Below are the code and all the weights of a small trained network. Each question names an input and a target symbol and asks about switching units off, where a switched-off unit gives its printed mean instead of its output.

import numpy as np


def w(rows, s, z=0):
    codes = np.array(rows[::2]) - 128.0
    scale = np.full(codes.shape[1], s)
    scale[-1] = z or s
    return codes * scale


def f(y):
    return np.maximum(y, 0)


def softmax(a):
    e = np.exp(a - a.max(-1, keepdims=True))
    return e / e.sum(-1, keepdims=True)


def log_softmax(a):
    a = a - a.max(-1, keepdims=True)
    return a - np.log(np.exp(a).sum(-1, keepdims=True))


def net(x, mask):
    ids = ['ΠΦαβδζηθμσ'.index(c) for c in x.split()]
    T = len(ids)
    res = E[ids] + P[:T]
    u = 0
    for l in range(2):
        r = res
        for j in range(2):
            rows = slice(4 * j, 4 * j + 4)
            q, k, v = (r @ M[l][rows].T for M in (Q, K, V))
            z = softmax(np.where(np.tri(T) > 0, q @ k.T / 4**0.5, -1e9)) @ v
            o = O[l][rows]
            res = res + np.where(mask[u + j], z, o[:, -1]) @ o[:, :-1]
        u += 2
        y = f(res @ A[l][:, :-1].T + A[l][:, -1])
        res = res + np.where(mask[u : u + 16], y, B[l][:, -1]) @ B[l][:, :-1]
        u += 16
    return log_softmax(res[-1] @ U[:, :-1].T + U[:, -1])


Q, K, V, O, A, B = {}, {}, {}, {}, {}, {}
E = w([
[118,145,153,5],'Π',
[107,214,104,222],'Φ',
[163,117,147,95],'α',
[73,132,104,169],'β',
[86,115,235,115],'δ',
[161,181,181,120],'ζ',
[107,107,112,167],'η',
[105,163,48,127],'θ',
[119,65,110,139],'μ',
[186,45,180,127],'σ',
],0.019)
P = w([
[205,125,107,36],'0',
[188,130,128,36],'1',
[143,121,143,41],'2',
[107,128,152,42],'3',
[83,134,164,47],'4',
[74,138,187,40],'5',
[28,134,190,51],'6',
[58,153,206,30],'7',
[4,132,197,58],'8',
[41,153,177,60],'9',
],0.0045)
Q[0] = w([
[82,177,69,65],'L0H1',
[57,140,94,130],'L0H1',
[52,124,220,138],'L0H1',
[78,107,146,34],'L0H1',
[150,79,106,112],'L0H2',
[11,143,138,196],'L0H2',
[47,68,166,103],'L0H2',
[126,121,142,147],'L0H2',
],0.012)
K[0] = w([
[119,208,35,72],'L0H1',
[57,230,85,80],'L0H1',
[1,226,237,79],'L0H1',
[61,192,164,46],'L0H1',
[200,76,124,148],'L0H2',
[93,140,193,86],'L0H2',
[46,45,221,142],'L0H2',
[193,142,173,137],'L0H2',
],0.0098)
V[0] = w([
[157,19,101,53],'L0H1',
[62,205,242,17],'L0H1',
[122,172,103,15],'L0H1',
[192,96,98,239],'L0H1',
[66,94,228,155],'L0H2',
[126,121,213,64],'L0H2',
[58,224,130,202],'L0H2',
[74,140,255,10],'L0H2',
],0.0054)
O[0] = w([
[170,156,80,155,140],'L0H1',
[254,77,101,159,255],'L0H1',
[126,160,2,102,213],'L0H1',
[135,107,201,82,16],'L0H1',
[155,203,161,127,172],'L0H2',
[176,119,185,159,179],'L0H2',
[129,101,187,74,127],'L0H2',
[240,188,89,45,237],'L0H2',
],0.0054,0.0046)
A[0] = w([
[108,187,141,184,52],'L0N1',
[112,213,140,222,202],'L0N2',
[182,120,208,202,154],'L0N3',
[220,162,130,47,151],'L0N4',
[135,182,215,170,82],'L0N5',
[149,167,47,152,163],'L0N6',
[130,157,150,236,33],'L0N7',
[183,169,126,82,59],'L0N8',
[68,87,195,91,255],'L0N9',
[64,132,106,187,123],'L0N10',
[134,243,96,174,119],'L0N11',
[151,147,152,66,37],'L0N12',
[108,144,150,53,229],'L0N13',
[74,69,73,119,127],'L0N14',
[184,112,54,81,113],'L0N15',
[80,254,125,61,101],'L0N16',
],0.0084,0.0043)
B[0] = w([
[113,79,70,149,137],'L0N1',
[137,36,225,59,199],'L0N2',
[51,136,154,3,166],'L0N3',
[104,138,195,125,255],'L0N4',
[81,104,72,88,151],'L0N5',
[99,109,177,61,230],'L0N6',
[40,90,75,63,135],'L0N7',
[95,122,121,150,179],'L0N8',
[174,98,97,194,183],'L0N9',
[198,168,191,157,174],'L0N10',
[82,68,141,75,201],'L0N11',
[86,115,33,164,151],'L0N12',
[124,198,111,239,206],'L0N13',
[179,183,170,135,177],'L0N14',
[102,160,115,87,222],'L0N15',
[86,59,143,180,202],'L0N16',
],0.0062,0.0068)
Q[1] = w([
[210,169,119,76],'L1H1',
[72,180,171,119],'L1H1',
[195,76,178,139],'L1H1',
[159,134,164,72],'L1H1',
[41,27,87,84],'L1H2',
[189,153,62,83],'L1H2',
[175,135,55,144],'L1H2',
[81,255,67,173],'L1H2',
],0.0099)
K[1] = w([
[156,123,117,131],'L1H1',
[163,89,141,73],'L1H1',
[135,6,179,148],'L1H1',
[132,126,161,112],'L1H1',
[84,11,56,65],'L1H2',
[197,84,84,176],'L1H2',
[121,132,105,184],'L1H2',
[43,254,11,148],'L1H2',
],0.009)
V[1] = w([
[119,214,131,174],'L1H1',
[216,150,132,169],'L1H1',
[118,80,136,138],'L1H1',
[58,200,145,75],'L1H1',
[171,130,89,77],'L1H2',
[178,236,170,137],'L1H2',
[39,16,135,100],'L1H2',
[120,220,48,255],'L1H2',
],0.011)
O[1] = w([
[87,112,79,90,113],'L1H1',
[130,39,148,100,75],'L1H1',
[182,146,167,159,122],'L1H1',
[80,231,186,161,201],'L1H1',
[112,130,78,163,127],'L1H2',
[56,65,119,74,119],'L1H2',
[170,255,111,156,190],'L1H2',
[63,92,100,71,2],'L1H2',
],0.0077,0.008)
A[1] = w([
[78,156,131,92,53],'L1N1',
[114,30,44,178,193],'L1N2',
[185,153,145,111,130],'L1N3',
[156,177,177,107,110],'L1N4',
[63,69,102,100,72],'L1N5',
[122,88,91,159,1],'L1N6',
[106,76,98,157,17],'L1N7',
[158,97,17,161,206],'L1N8',
[134,128,100,3,162],'L1N9',
[134,180,126,129,61],'L1N10',
[140,95,138,136,207],'L1N11',
[141,127,122,54,163],'L1N12',
[137,137,132,23,78],'L1N13',
[109,154,243,94,71],'L1N14',
[127,61,77,165,78],'L1N15',
[44,54,84,165,167],'L1N16',
],0.011,0.0083)
B[1] = w([
[214,71,168,189,155],'L1N1',
[207,212,128,110,144],'L1N2',
[54,113,123,107,209],'L1N3',
[100,90,87,122,255],'L1N4',
[157,81,88,59,129],'L1N5',
[44,145,207,121,128],'L1N6',
[147,211,186,180,128],'L1N7',
[174,255,112,201,146],'L1N8',
[158,164,76,115,172],'L1N9',
[181,65,120,133,190],'L1N10',
[151,127,171,92,173],'L1N11',
[130,154,83,78,161],'L1N12',
[202,121,103,125,149],'L1N13',
[95,73,46,171,221],'L1N14',
[192,168,73,121,129],'L1N15',
[144,175,162,25,144],'L1N16',
],0.0086,0.0087)
U = w([
[156,131,146,142,114],'Π',
[153,118,32,97,36],'Φ',
[198,137,107,171,2],'α',
[55,42,58,130,220],'β',
[104,140,186,58,209],'δ',
[85,34,21,144,106],'ζ',
[145,90,30,245,12],'η',
[212,24,122,195,205],'θ',
[59,199,39,121,77],'μ',
[2,223,181,141,250],'σ',
],0.008,0.005)

Each question gives the input, a string of symbols that net reads in full, and the target symbol t.
The units are the heads (4 rows each of Q, K, V and O) and the neurons (one row each of A and B). Each row of codes is followed by its name. A weight is (code - 128) times the scale printed after its matrix; where a second scale follows, it is the last column's (O, A, B and U).
mask holds one flag per unit, layer by layer, with each layer's heads first. A switched-off unit (its flag False) gives its mean, the last column of its rows in O or B, instead of its output. The means were averaged over made-up inputs and are rounded, as every weight is.
A unit's drop is (log p(t) with every unit on - log p(t) with that unit switched off) / (log p(t) with every unit on - log p(t) with every unit switched off).
The circuit of an input: a set's keep is (log p(t) with only the set's units on - log p(t) with every unit switched off) / (log p(t) with every unit on - log p(t) with every unit switched off). Starting from the 12 units with the biggest drops (on a tie, the unit counted first), units are removed one at a time, each time the one whose removal leaves the highest keep (on an exact tie, the one counted first), for as long as the keep stays at least 0.8.
circuit, biggest first: the units of the circuit, biggest drop first
top k neurons: the k neurons with the biggest drops, biggest first
top k neurons in layer l: the k neurons of layer l with the biggest drops, biggest first
heads that matter: for each layer, one digit per head in row order, 1 if its drop is at least 0.15 and else 0, layers parted by /
drop of u: that unit's drop, to one decimal
input δ θ θ θ η, target σ: circuit, biggest first	(L1H1, L0H1)
input β Π δ Π μ, target μ: top 3 neurons	(L0N15, L0N2, L1N8)
input Π Π θ β α, target σ: heads that matter	01 / 11
input β β ζ β β δ, target β: circuit, biggest first	(L1N14)
input β η μ η β Φ β, target η: top 2 neurons in layer 1	(L1N10, L1N4)
input Φ α α η β Π, target μ: heads that matter	10 / 00
input β η β μ, target α: top 3 neurons in layer 0	(L0N9, L0N4, L0N6)
input ζ η β, target δ: top 3 neurons in layer 0	(L0N6, L0N2, L0N11)
input α β θ, target σ: heads that matter	10 / 00
input θ β β, target σ: heads that matter	11 / 01
input β θ β η, target σ: top 2 neurons	(L1N10, L1N14)
input β θ δ, target β: top 3 neurons	(L1N14, L0N4, L0N3)
input α θ θ η α α ζ α Φ, target η: top 3 neurons	(L0N2, L1N10, L1N14)
input β θ θ ζ σ θ θ, target σ: top 2 neurons	(L1N14, L0N16)
input σ σ β, target θ: circuit, biggest first	(L1H1)
input β ζ μ, target α: heads that matter	01 / 10
input θ μ δ β θ θ β θ μ, target σ: top 2 neurons	(L1N14, L0N2)
input Π Π θ α α β σ θ β Φ, target η: top 3 neurons in layer 0	(L0N2, L0N11, L0N6)
input β β β, target δ: drop of L1H1	0.6
input β β β β ζ β Π, target Φ: drop of L1N13	0.2
input δ δ θ θ α α ζ, target β: top neuron	(L1N14)
input ζ θ θ α, target σ: drop of L0N4	0.0
input δ β Π θ β β Π, target μ: drop of L0N15	0.2
